The rows lie along a hidden order. The number after each row says roughly how far along it the row is, from 0 to 15. A new part has a new order.
[ 1.43 -3.74 -0.86  2.84  1.46 -2.86 -0.10 -1.28  1.34  0.89  0.55 -0.01
 -1.70  4.92  0.28 -5.07 -1.05 -0.45 -1.32 -0.86 -1.82  6.40 -0.89 -0.46
  0.80] => 11
[ 0.16  0.78 -1.15 -2.45 -0.67  0.06 -0.50 -2.94  0.56 -0.44 -2.62 -3.30
  0.40  1.10 -1.20  0.79  1.01  0.42 -1.09  0.32 -1.08  5.21  1.15 -0.60
 -2.05] => 4
[ 1.75 -2.87  1.37  4.39 -0.64 -1.69  0.12  0.48  0.66  0.87  1.54  0.83
 -0.93  0.58  1.02  2.42  1.18  0.12  1.03  0.38  0.18  3.74 -0.09  1.78
  1.86] => 12
[-0.43 -1.43  2.33 -0.06 -0.49 -1.07 -0.30  0.80 -0.29  0.02  1.66  1.18
  1.79  1.27  0.49  0.08 -1.19 -0.68 -1.02  0.83 -3.94 -4.46  1.09 -1.28
  0.31] => 12
[ 0.80  0.49  0.69 -0.86  0.28 -1.54  0.60  0.73  1.59 -1.96 -0.07 -1.15
 -0.05 -0.28 -0.02 -0.33 -2.26 -1.20  0.17 -0.41  0.32 -0.44  1.44 -1.14
 -0.39] => 5
[ 0.91 -1.67 -1.23  0.14  0.79 -2.06  0.31 -2.45  1.11 -2.67  1.03  0.46
  0.53 -2.15  1.75 -0.55 -0.33 -0.68  1.45  1.56 -0.91  1.04  1.48 -0.60
 -0.94] => 4
[ 0.17 -0.70 -3.20 -1.24  1.79 -1.90 -0.49  2.47 -1.84 -1.53  1.09 -3.03
  0.06 -1.41  0.25 -0.32 -1.04 -0.13 -2.27  0.13  1.06 -4.24  1.03  0.14
 -1.67] => 7
[-1.94 -0.54 -0.01  1.14 -0.69  0.85 -0.07  2.15 -1.46  0.56  0.39  1.37
  0.52  3.80  1.46  1.29  1.43 -0.96  0.42 -0.66  0.77  2.14 -0.04 -1.01
 -0.57] => 1
[ 1.19 -2.45 -2.99 -0.81  0.48 -0.66  0.83  2.71 -2.09 -0.10  0.02 -0.17
  1.37 -2.74 -0.43 -1.13 -0.23 -0.50  1.77  1.65 -1.33  1.31  4.73  0.37
 -1.96] => 8
[-1.24 -0.49 -0.52 -1.20 -1.29  2.19  0.00 -4.87 -1.77  1.22 -0.71 -0.29
  0.65 -3.70  1.00  2.60  0.05  0.07 -3.19  0.67  1.37 -2.98  0.96  0.11
 -0.35] => 4
[ 0.39 -0.48 -2.13 -1.56 -1.05  2.46  0.60  3.22 -4.58 -2.08  1.58 -0.14
 -0.16 -1.11 -0.99  2.53 -2.11 -0.95 -1.30  0.04  0.02 -0.72  0.95  0.12
 -1.78] => 12
[ 0.06 -1.26 -2.90  0.40 -0.87 -0.22  0.59 -3.46  0.58 -0.83  0.62  1.45
 -1.27  1.69 -2.00  0.09  0.94 -0.40 -0.65  1.13 -0.83 -1.65  0.64 -1.66
 -0.47] => 12
[ 1.03  0.35  0.49 -1.34  0.99 -1.99  0.72 -4.03  0.65 -1.80  2.36 -0.51
 -1.86 -1.40  0.15 -0.54 -0.83 -0.45 -1.43  0.55  0.12 -0.45 -2.20 -1.53
  0.33] => 9
[ 0.15  0.28  1.72 -1.30 -1.02  0.29  0.18  2.14  0.76  0.37  0.70  0.42
 -0.23 -5.26  0.42  0.81 -3.09 -0.56  0.15 -0.94 -1.13 -0.39  0.67 -0.26
 -1.20] => 1
[-1.68  0.97 -0.02 -0.74 -0.32  5.36 -0.32  0.23  1.52 -2.43  1.62  2.49
  1.47  1.62 -0.44  0.40  0.47 -0.54 -0.82 -1.10 -3.28  3.38 -0.18 -1.23
 -3.46] => 10
[ 0.98 -2.20 -1.50 -0.28 -0.02  5.49  1.01 -1.59 -0.28  0.51  5.33  2.24
  1.24  0.47 -1.75 -1.35 -0.54  0.51 -0.80  0.23  0.22 -1.03 -0.32  2.01
 -0.95] => 15
[ 0.18 -0.53 -0.80 -3.31  0.10 -0.76 -0.19 -1.47 -0.97 -2.77 -2.77 -0.05
 -0.61 -1.88  2.57 -1.57 -0.27 -0.33 -1.92 -0.44 -3.26 -1.73 -0.28 -1.18
  1.27] => 10
[ 0.06  1.28 -0.59  2.67  0.74 -2.91  0.91  0.82 -1.13 -1.10 -2.87  0.49
 -0.52 -1.67 -0.14  1.14  1.00  0.50  1.78 -0.62 -0.99  1.93 -0.70 -0.36
 -1.97] => 4
[-1.48 -1.39  0.78 -6.04 -1.34  1.27 -0.31  5.93 -1.90 -3.60 -0.65 -0.75
  0.06 -8.79  1.76  2.29 -1.16 -1.34  1.59  0.72  1.20 -3.61  3.12  0.44
 -1.32] => 0
[-0.94 -0.45  1.03 -1.97  0.01  4.06  0.65 -3.25 -0.78 -1.18  0.31 -0.08
 -0.52  1.84 -2.80 -3.53 -0.74  1.64  1.47  0.64  1.44 -6.35 -1.39 -0.75
  0.27] => 7
[-0.37  0.66 -0.67 -2.97  0.70 -1.74 -0.61 -0.65 -0.63 -0.01 -1.94 -0.33
 -0.36  1.40  2.16  0.39 -0.60 -1.55 -1.51  0.12  0.09  1.48 -1.22  0.44
 -1.56] => 3
